Each row has a class, written after it.
[-165  248 -374  -10  237 -294  365  231  222  -77  -51   73  319   30
  113  179  344  527  -33   55 -113  -18 -184   25  -18  -57  -41  140
  -59   44 -186  157   -3  246  216   30  175  -65  323 -602  255]  Neda
[ 138   10 -166  268  138 -317  182 -134   13 -193  269   73 -107   67
   84  -88  391 -255  -74   75  111    5   37   32  -57   74 -188  -34
   40  -59  133 -261  -50 -108  211 -110 -110 -329  241  213 -453]  Zazok
[-213  191  142  -16  250  271  303 -150  142  120   47   69  309 -182
 -118 -126  119   85 -612   18  -32 -225  364 -247  427   39 -118 -110
 -149   25 -106   -2  161  -88   92   55  415  318  192  -19  219]  kad
[  90 -144 -278  216    9   17  195 -318  -85  -85  152  -22  -34  144
  117  464  412  319  119  453 -135  158 -223  104 -273 -136  -67  -30
  270  206  234   -9   95  109  -38  -88  482 -121   63 -154  259]  Neda
[-208  -72  154 -105  199 -262  184  -22  226 -188   12   39  463   33
  116  -90  309 -141   90   26 -445  118  254   76  121 -117  -73   67
   -8  -36   23   84 -177   15   65 -299 -138   38  -61  355  -34]  vume
[ -44 -196  -24   49  113 -116 -222  291  257  210  332   87  108   40
  335 -216  -13  -30 -234 -131  186    1  235 -118 -261  449 -275 -325
  -93  655  149 -199 -337 -146  288 -115  212    0   37  -12  258]  Zel
[  26  300 -326   14  153  -62  157   38  218  -61 -291 -248  194  165
  498  -19  188  165 -209 -266  -45   59 -250   18    5  -12 -180  108
  136 -128  -82  221  129 -173   22  -55  234 -231  213 -260  250]  Zel
[ 136  491   46  187  281  -87  232 -472 -406  388 -135  115 -348    0
 -432 -318 -102 -217  386  177  186  303   30  427  145 -119  -95 -161
  -20  -51  -36  311  -88   68  129 -110  -62  155 -157  -75  -65]  kugor
[  87  -87  132  -31 -364  -64  -40  -89 -347  173   36  -92 -398   -9
   96  310  128 -224  377 -185  355   79  139   -1 -160   -4 -170 -260
 -124  319  261  148  298    3  161  135  -15   80 -134   58   49]  kad
[-100 -242  285  -45    5  289 -213   62   31  120   -6 -229  -94  185
   57  128 -200 -315  -82 -121   79  -10 -293 -204 -292  199  -68  -84
 -190  166   64  104 -123 -254  209  -18  195  326  -68 -153  -57]  kad
[ 384 -288  200   19 -366 -186   45  154 -290   -6  112 -147   -1 -165
   24  -80 -155  310  320  119  216   27 -219  151 -180 -136 -144 -118
  -60  114 -384 -101  260 -136 -219 -102 -138 -174 -122 -133  -33]  dorif
[  51  168  225  147 -395  123  751  102   87  109  -40  -12  224  409
  130  199   61   12 -121 -170   36   13  289  -80 -216 -723  270  176
   68 -159  382    4  -62  220  -25 -215  133 -184 -103   91 -305]  rez
[ 332  358  -40   78  -67   36  399 -301   84  310 -168  283  190  135
   12 -735  143  -35 -524  174  237  310  261  100  100 -177   94 -134
   43  308  321 -103 -370  -66  141 -165  291 -186 -321  299 -210]  rez
[ 235  419 -252  167  -12 -147 -240  -64 -183  -42   10  -88 -372 -158
  -58 -125 -136   26   12   -8 -107   65  140   77   35  -34  223  -99
  162  -36  397  254  -68   -9  127  127   23 -107   35   31 -146]  Zel
[ -12  280 -353   76  185  169 -503  114 -204   77 -254  -70 -377 -211
  202  173  -67  -75  688   19  267  231  126   44 -132  117   79 -270
  -45    3   89  429  422  201   13  126   96 -276  410 -140  -25]  vume
[ -64  215  131   -1 -204   25  345  127 -230  293 -255  274  238  155
  -57 -391   81 -130  -96 -132  252  379  323  111  -79 -289  175  221
  -99  356  233 -319 -223   60  115 -267  -20  -31 -425  106 -501]  dorif
[  75  -68 -169   64   63   97    3  445 -121 -258  256  -34  150  208
  207  379 -420   91   71  -59   88   34 -334 -230  123 -138  291   36
   40 -191   42   43  -76  136  220 -141 -282 -153  291  486   33]  Neda
[-398   65   98 -107   88  177 -190   61  -29  113  -37  -93 -103   13
   37  185 -281  -24 -185  -67  -93  -30  571  -80  110 -429  201  -84
  340 -159   62  241  413  177  291   44   32 -101  325  -88  214]  Neda
[ -80  115 -137   35 -123  177  181   48 -130 -262 -251  -45  233  187
  213  543 -396    7 -514   85  -64 -201  -43 -206  154   65  154   79
   81  192  -36   12   35  -37  231   16  169   50  235  -62  445]  vume
[-510  -41  186   88  105 -380  641  145  233  251  -65  395  284   -7
  -93  182 -214  248  -23    6  -66   18  -75  266   94  -52  -15  138
  -45  318 -241  -87 -508  114  274 -322 -160  302  106   68 -121]  kugor
[ -44  113 -175 -138   81   60 -412  482  -55 -155  139   21  305 -133
   13  177 -134  182   -2  -35   31 -369 -256 -396    9   42  332 -274
 -195 -269   85   59 -174 -441  -22  124  -62  512  -73   76 -165]  Zazok
[-207  -36 -150 -453   53  217  -22 -273 -634 -100  149  225  216  -22
   81  394  222  129  200  127 -127 -192 -280  -52 -156 -100 -156  273
 -288  -72  -17  377  119 -298 -177  -15  141  195  344 -203 -350]  Duki
[  -8   78  -83   41  -41 -268  168  293  134  -86  237 -150 -320  -82
  133 -112 -136  285 -244   79  198  133  -91 -210 -162  175  -95   43
  -82   70 -143  192  171 -166 -121  184 -168 -161  186 -113  123]  Zazok
[   2  355  -42 -143 -187 -325  205   28  285  262  -16  138  -80   83
  187  101 -248  149 -755    4  189   -3   84 -207 -260  250   60   60
 -131  413  141  -64 -394  -70   14 -191   87  -31  132 -132  371]  dorif
[ 159 -316  -26  -69 -108 -337 -190 -181 -237   51 -146    7  274  -37
   44 -103  231 -458  244  -53 -120   65 -397  202  402 -108 -179  278
   77  329  264 -322 -282   25  137 -530  604  116 -332   77 -610]  rez
[ 151  182   52  -68 -339  307  166 -330 -289    3 -151 -158 -466   65
 -208 -237  -14   40  462 -300  152  121 -182  116  160  103 -150  -76
  143  -17 -164  320  216 -188  -40  478 -276  -54 -465   12  103]  Zel
[  38  -44  -19  129  236  107 -125  129  214  278 -177   42  494  -46
   64  361 -180 -161   84 -275 -207  186 -211  111  -46  -20   12   16
 -217 -207  -94  202  -57 -100 -212  -20 -309  214 -397  152   -7]  kugor
[-119 -167  -21   52  151  -83  313  167 -175  399 -292  122  110    1
 -162  310 -543  -65  250   73    6  747 -899  236  116  113   89   46
 -166  343   21   95  -77  103  582   81  -75 -157 -202   34 -145]  Neda
[-158 -111 -182  351  163  297  185  100   78  344 -296   29  136  195
  191  319 -287 -540 -342 -114  -19   85 -245  -34   72  -30   32  197
   81  200  370   64 -302 -113   45   47  176   85 -163  303   91]  Neda
[ -57   40  -22   81  -27  -73  120   61 -244   87  250   45   29  225
  131  103 -193 -268 -397 -155   36 -330   34  -28 -109  325  149 -128
  183  125  289 -396 -362    2  287 -228  -69 -145  212  201 -164]  Duki
[ 150  320 -147 -382   22  124 -256 -174  -80  105  156 -193  233 -339
   47   57  115  -80  442  166   68  245 -262  -35   89    7 -157  -60
  206 -551 -156   66  338  -98  142   97  -19 -260   42 -309 -194]  kugor
[ 186  -34 -168   20 -306  185  107 -177   83  -10  105   72   63   -8
  267   34  104  300   14  -74  197 -210  253   45   -1  121  310 -222
  450 -100   85   11 -271   22  207 -110 -277  -12   22  323  100]  Zel
[ -90  448  -65 -127 -103  155  329 -222 -443  140 -225  221 -236 -183
  152  -31  323  158   35   52  138  312 -181  319  -62 -256 -100    9
   70  602  287  270 -248 -103  298   98   27  -74 -326 -160 -366]  kad
[-434 -323  -51   21   62 -180  169 -186  140  -88 -138   10  601 -158
  -76 -193  503   86 -278  478 -296  -68    3  135 -153  226    1  321
  172  238 -198 -305 -110  -62  325 -303  437  305  129  -81  -74]  rez
[ 262  -57 -131  221  156    0  -29    5  -61  176 -110  225  504  -14
   68 -323  182  154 -459  -42  -48   45   21  118 -232   81  197  243
 -469  281    3  224 -309   50  453 -206  257   71  450 -342 -147]  Duki
[-324 -752  112  -79   30   59  -61  329  -65  -81    5 -145  316 -178
  165 -143  -63  -73 -108  -57  -29 -172  -61 -195  275  267 -141  193
 -149  292 -320   64  181  -82  145 -153  249  243  280   10  -60]  Duki
[  58  122 -104   96  112 -418 -434  -48   71  120  107   19 -173 -200
  189  -81   17 -187 -203 -129  -43 -129  636  270   16 -136 -161   87
  411  -97  195  -59 -164 -135 -143  -65  -77  177 -134 -290  -29]  vume
[-257 -197 -349  144  238 -304   44  558  264 -152 -307   -2  421  145
  320  273 -187  485  -16   63  102  166 -304   55   88  -54  173 -221
  184   20 -158    0  121   10  287  -98  119  406  115  331  207]  Neda
[ 330  175  -46 -220  161  -49   63 -411  -44  -50   74  216  397  -32
   91 -392  284  -33 -667 -170 -333 -312  359  165  233  -83  205   56
   48  -69   78  154 -302  197  122 -365 -186 -179   27  308 -530]  vume
[ 195  126  189   29  175  283  -80   51 -299   -3  321   72  142  162
   33 -427 -125 -227 -420 -282 -281 -301  352  -62  412  -29  199 -178
   19  237  280  -80 -218  135  178  -83   85  -48   47  322 -468]  dorif
[-267  158 -191 -334  241  487 -250  -97 -148   65 -192  122  -61  402
 -166  189 -235  127  214  -54    6   45 -214  -53 -260 -562  210   26
   38 -499 -111  456  299  113  -63   73 -103 -252   48 -117 -283]  kad
[  57   11   65  213  143   56  -50   38  225  268 -115 -296  137 -248
 -219 -109  -63 -313  251  155  154  229  269  193  -28 -267  158 -160
  445 -604   72  -70   23  193  195 -289 -100  209 -383  180  166]  kugor
[ -88 -472  368   59   96  341 -367  -76 -181  233   25  266  -99   -9
 -141  -13  -37  -42  458  178  273  -94  182   32 -118  -68  280 -381
 -203  106 -141    3 -183 -137  104 -160 -173  265    4   51 -130]  vume
[-273   25  246  243  -92   90   34  -20 -160   51  -22   13 -338  202
 -264 -115 -269 -410  -59  -73  -94  -75  319   48  -57  -58   58  -82
  245  351  296 -321 -242  -60  -20 -103   83  -12 -445   70 -372]  rez
[  76  176 -234  359   -9  -43  500  -57 -202  108  -44  114   50  298
 -211    8  163 -150  419 -222  -36  195   81  -13  176  122  128  -62
  -16  248  657 -137 -356  104  266 -158  361   55 -141   19  262]  Neda
[-444  364  108  -36   43 -131  -54 -109  -47   26 -366  310 -388   36
   77   86  224   -1 -267  211  216   69 -212   75  -19   63  126 -101
  -25  514  119 -604 -281 -227  438   55  188 -103  318 -282 -272]  kugor
[ -77  366  114   58 -266   38  184 -322  222  -44 -222  184 -195  177
  374  137  328  240  197 -211  271  -14  346   28 -295 -133 -123 -344
   55 -107   78   -9  -36 -712 -355   74 -151   68   38  124  166]  rez
[ 143 -488 -100  255 -206   18  234 -289 -268 -137 -204    2 -207  149
  -41   42  458 -558  549  -18  -13  369  176  126  129   16  209  -52
  170   54  428 -211   64   47   58  -75 -541 -445 -592  426 -362]  kugor
[-193 -197  -61  419  190 -149  218  308  181   -3  171  275  -82 -175
  271  435   40   35 -353   45 -167 -191  240  -52  145 -256  -50   87
 -191  566   54  276 -252  117   97   58 -155 -258  253 -230   43]  Zazok
[ 427  -41  191  315   54  -98 -175  -75  259  196  184 -241  185  234
  216 -269  350 -423  -82 -109 -189  282   36  -97 -302   81  -18  203
 -406  102  115  433 -165   -4  110  -50   30  -37   37   51   -7]  vume
[  82  287  -21 -210 -259 -297  546 -224 -159  -11  -86   94 -178 -121
  242  205  -72  405 -639  277   21  -51  206  185 -127 -258   12   65
  155   64   89  146   11 -146 -354   20 -235  -40  -93  -25   65]  Zel
[ 146  546 -214  125   66 -248  286  185   67   25  383 -159  486 -284
  -82 -464  217   16 -356  105 -104 -195  645  -88   -5  201 -172   39
  168  119  -30  -94 -316  168  -91 -342    0  -38 -261 -230  527]  Neda
[   3  -31  -75  127   27  -19  -13  107 -139  134  -17  335  307   71
   83   39   64  280  -82 -145   62 -253  276   -4   82   12  209  112
 -345  340 -178  104 -121  182   28 -126   15   96  349 -132  249]  vume
[ -47  -25  116  -83  -31 -792  277  277  193  -12  339 -322   78 -204
 -283  -30   -1  -68   -7  204 -288  -58 -233 -205 -157  -86 -186   -5
 -245 -280  141  -37  289  -34  -26   16  219  -77  255  258   -1]  kugor
[  43  306   75 -159 -363 -187   22 -215   56  190 -154   65 -203  -54
  267 -147  112  121 -428 -214  -72 -236  765  -22  162 -264  143 -227
  194  139  305  232   21 -150 -432   63 -134  -28 -226   52  120]  kad
[ -61 -157 -192   48  137 -229  123   57  449 -162 -271   43  458  -20
  192 -296  274  274  -32   -7 -230  -51   40  297  150  303   77  -61
  302  -26   54 -245 -353  105  253 -155  216  336  183   59  189]  kad
[-132 -227   36  157  430 -129 -198   17  110  152   20  179   75 -116
 -106  -75 -126 -269  277  151  -24  143  251  173  -23 -196 -152  -70
  -43  -77  178   93 -199 -104  290 -279  318  391  257  -20 -322]  dorif
[  -4 -364 -184  191   18 -277   80  250  284   32  366 -183 -134 -355
   85  368   21  476 -527   79  100   66   61  -66 -378   31 -152  229
   10  102   48  212  355  173  -54   42  207  221  208   83  672]  Zazok
[ -37  -43  -95  368  194  319  257  -23  325   89   84  317  -57  472
  116   54   99    5  -82   25  109 -220   76  -92 -249  -79 -195 -197
 -241  305   43  136 -275   -5 -113  200  238  -75  212  137   11]  Zel
[ -87  253  -16  102  247  386  303    6 -257  215   56  135  244 -510
  -44 -417  123  -38 -686   79 -276    2  201  211   34  -51  -44 -101
  160  579  248   47 -359 -123   80   -1  -36 -133 -716   -3 -713]  kad
[ 212   83   18  197 -222  301  156  -38 -161 -263 -538    9  -71   78
  180   71   89   41  -64  117  247  108 -337  216 -230  -40   42  119
 -119  318 -216  -89 -201  -88 -221  -59 -274  -49 -192  244  270]  Neda
[-110 -144  207   14  -25 -154  -71  360  392  105 -248  236  155 -282
  159   57  158   53  317 -156  -23  169 -376  107  190   80  217   19
 -283  215  259 -241 -523    3  286   20   76  340  206  437 -151]  dorif
[-322   33 -241 -222  144  -89   29   38 -134  184  104 -185 -185 -425
  -22  143  -51   53   82  -51 -182  117 -337  -39 -179  248 -152 -105
   95   36  271  463  149 -213  267  185  105 -195  113  -12  243]  Duki
[-252 -489  133   99  -46 -315  307  368  -77  -39  -71 -195  154 -236
   -3  322  193  -68  255  319  -85  -45  -77  -60  -80 -204  -98   31
 -175  290  100   -1   12   -9  -15 -236  203  225  -85  -86  459]  Neda
[-403  265   96  -13   -9  -21  192 -327 -118 -152   -8   58  -64  -29
 -185  321  153  -81   92  230  -89 -136 -219  -66  -85  218 -157   18
    3  105 -222  -88 -120 -396  304   32   -1  188  191 -101  -70]  dorif
[-413 -251  347 -257 -325  165  285   -6   91  156 -121   64  175 -284
  -81   42 -309  -36 -145  267  181  171   23  -88  151 -215 -225  -64
  194  372 -316 -116   95 -230  548   55   44 -123 -129  -79  112]  kugor
[ 154 -281  -19  111 -162 -211 -162  181  179  -56  -96   79 -184  125
  168  273   56  456  681 -122  270  -19 -451  126  -67   89   71 -148
 -225    3  -16  -87   70  235   68   56  357  230  696   44   89]  kad
[-557  244  215 -224  262  -29  166 -150 -359  489  -36  189 -405   -6
 -438   24 -510 -455  -60  133 -125  420 -327   97   97   95 -186  513
 -194  389   20   -1 -225   21  141   67  -40 -235  -27 -535   34]  kugor
[ 287 -253 -105  379 -160 -120 -261  554  193 -298  -27 -280  219  -18
   92 -176 -339  134  307   33  153  104  102 -122   47  -50   81 -298
   94 -342   92 -146  332 -296 -106  227  202  486   70  533  177]  kugor
[-205 -165  -74  129  -49  -51  224 -222  -76 -388  213  109 -278  156
  -51  321   69   32   98  188  -15 -202  208  110  -38   75 -162 -124
  351  260 -127   94 -173   64  309  -19 -325   74  -14  112  328]  Zazok
[ 268  242  -43  -18  272 -132  -35  234  -29   66   46 -199  -69 -221
  177  -75 -143 -157   43  125  355  327   26   98  137 -257 -172  -81
  211 -468  -75  -67  -49 -274 -136 -117 -422   12 -503 -493   36]  kugor
[  96  453 -136  211 -133  -64 -386  -60  -29  175 -193   22 -234  122
 -132  -67 -138 -319  583 -269   43  307  302   60  -32 -114  289  -36
  101   -6  304  275 -293  222  136 -243 -188 -115 -290  -19 -277]  kad
[ -78  208  257  117   20  -69  433    1   22  -63  141  235  252  -79
  -83 -479   37  116 -272  -20 -192 -285  317   58  342 -133   32  -25
 -112  168 -179  120 -248   -4  107  -84  -28  134  270  292 -609]  Zazok
[  89   -3 -155  191  -93  -31  128 -203  -21 -116  -96 -183  134 -454
  235   69   49  -67 -494  144 -442 -170  206  145  180  -11 -177  151
  240  245  -21  480  266  -79  -27  190  159   41  107  200 -319]  dorif
[-168   43    7  404  106  145    7 -216   83 -133   53 -186 -215 -416
   -8   24  132  -88 -444  170   79  240  295 -101  226  146 -253  133
  209  262 -153  161  180 -343  431  139  105  195   16 -155  464]  Zazok
[ 334 -274  176  -60  -43 -329 -108 -208  165  398   22 -171   99   -5
  -70 -180   41 -294  162 -105 -291  583  -34  248  170  -94  121  125
   97 -228  596 -136  132  409   27 -216  431  -17 -194  409 -336]  Zel
[-367  126  188 -214  -34   80  472  -43 -241  -58 -213   91 -243  -33
   30 -198  248  185 -684  333  -59  139 -229  168   58 -312   -9  178
  202  675  -57 -228  -52   29  138  106   56 -230 -457 -326 -719]  kugor
[ 199 -132 -196  -80  303 -171 -523  360   70  292    4  -69  506 -299
  169 -136   32 -146  120    6 -201  463   81   36 -212   22  201   50
 -263 -197  335   28  118   91 -298 -253  -17  -92 -149   90 -161]  kugor
[  72   85   78  -27   77  206   36  114  184  367  -94  213   23  303
   77  223 -240  369 -383   -6  260  -51   -5 -225 -107  115  268 -220
 -470  138 -126 -147  202  321 -321   14  252 -263  489 -303  713]  Zazok
